Here is a tiny trained network, its code and every weight. The questions are about switching its units off for an input and a class, where a switched-off unit gives its printed mean instead of its output.

import numpy as np


def w(rows, s, z=0):
    codes = np.array(rows[::2]) - 128.0
    scale = np.full(codes.shape[1], s)
    scale[-1] = z or s
    return codes * scale


def f(y):
    return np.maximum(y, 0)


def log_softmax(a):
    a = a - a.max(-1, keepdims=True)
    return a - np.log(np.exp(a).sum(-1, keepdims=True))


def net(x, mask):
    res = np.array(x, float).reshape(1, 7) / 4 @ E
    y = f(res @ A[0][:, :-1].T + A[0][:, -1])
    res = res + np.where(mask, y, B[0][:, -1]) @ B[0][:, :-1]
    return log_softmax(res[-1] @ U[:, :-1].T + U[:, -1])


A, B = {}, {}
E = w([
[160,36,162,39,63,68,102],'x0',
[231,162,215,132,233,129,105],'x1',
[55,44,219,184,103,99,167],'x2',
[132,100,236,85,41,85,68],'x3',
[251,86,127,119,101,213,158],'x4',
[139,64,191,151,129,99,170],'x5',
[154,149,152,116,2,189,234],'x6',
],0.0089)
A[0] = w([
[186,168,76,134,90,179,167,216],'N0',
[76,146,98,95,39,40,94,172],'N1',
[87,77,160,186,99,123,187,202],'N2',
[2,194,102,132,65,82,91,162],'N3',
[44,223,42,119,81,99,91,234],'N4',
[137,141,188,46,87,144,100,92],'N5',
[152,45,191,80,96,113,154,238],'N6',
[172,138,134,200,243,187,98,252],'N7',
[198,144,106,91,78,44,51,190],'N8',
[176,104,61,162,87,172,79,142],'N9',
],0.01,0.0042)
B[0] = w([
[85,193,97,132,97,230,154,210],'N0',
[128,44,170,80,184,125,129,222],'N1',
[155,110,118,146,63,74,160,213],'N2',
[135,60,154,60,196,86,235,226],'N3',
[124,69,92,110,209,172,174,230],'N4',
[167,133,164,116,114,191,125,188],'N5',
[168,126,160,134,77,80,94,251],'N6',
[84,201,124,218,164,85,166,248],'N7',
[138,85,165,135,175,194,11,205],'N8',
[130,118,113,144,141,176,120,174],'N9',
],0.012,0.014)
U = w([
[163,169,43,123,109,215,165,130],'0',
[159,38,90,132,109,26,59,177],'1',
[125,170,175,164,194,27,104,220],'2',
[168,114,204,97,7,84,186,166],'3',
[183,94,222,84,122,153,48,59],'4',
[135,18,136,66,171,79,173,2],'5',
],0.012,0.0036)

Each question gives the input, the list of numbers given to net, and the class t.
The units are the neurons (one row each of A and B). Each row of codes is followed by its name. A weight is (code - 128) times the scale printed after its matrix; where a second scale follows, it is the last column's (A, B and U).
mask holds one flag per neuron, in row order. A switched-off neuron (its flag False) gives its mean, the last column of its row in B, instead of its output. The means were averaged over made-up inputs and are rounded, as every weight is.
A unit's drop is (log p(t) with every unit on - log p(t) with that unit switched off) / (log p(t) with every unit on - log p(t) with every unit switched off).
The circuit of an input: a set's keep is (log p(t) with only the set's units on - log p(t) with every unit switched off) / (log p(t) with every unit on - log p(t) with every unit switched off). Starting from all 10 units, units are removed one at a time, each time the one whose removal leaves the highest keep (on an exact tie, the one counted first), for as long as the keep stays at least 0.8.
circuit, biggest first: the units of the circuit, biggest drop first
k most important neurons: the k neurons with the biggest drops, biggest first
drop when u is switched off: that unit's drop, to one decimal
input [-3,2,5,-5,-5,-1,8], class 3: most important neuron : [N2]
input [3,5,2,2,-4,-5,7], class 4: circuit, biggest first : [N7, N5]
input [-1,6,-1,0,-8,-3,6], class 5: circuit, biggest first : [N7, N4]
input [-6,2,8,1,-8,6,0], class 5: 3 most important neurons : [N3, N6, N0]
input [-4,3,6,-3,8,-5,-2], class 2: 3 most important neurons : [N7, N4, N5]
input [-1,-5,6,-3,-1,5,2], class 3: 3 most important neurons : [N2, N4, N8]
input [-3,-1,2,0,3,1,4], class 0: 2 most important neurons : [N0, N3]
input [4,-6,7,7,8,-1,-6], class 4: 2 most important neurons : [N8, N5]
input [-1,3,1,6,3,-4,-8], class 2: 2 most important neurons : [N7, N1]
input [-7,-6,6,-4,7,3,-7], class 2: drop when N7 is switched off : 0.2
input [-4,-1,-8,0,-1,4,-3], class 0: drop when N6 is switched off : 0.2
input [-7,6,5,1,5,-2,5], class 0: drop when N0 is switched off : 1.0
input [0,-6,-5,7,-3,-8,3], class 5: drop when N4 is switched off : 0.0
input [3,-2,5,8,0,-1,-3], class 4: circuit, biggest first : [N8]
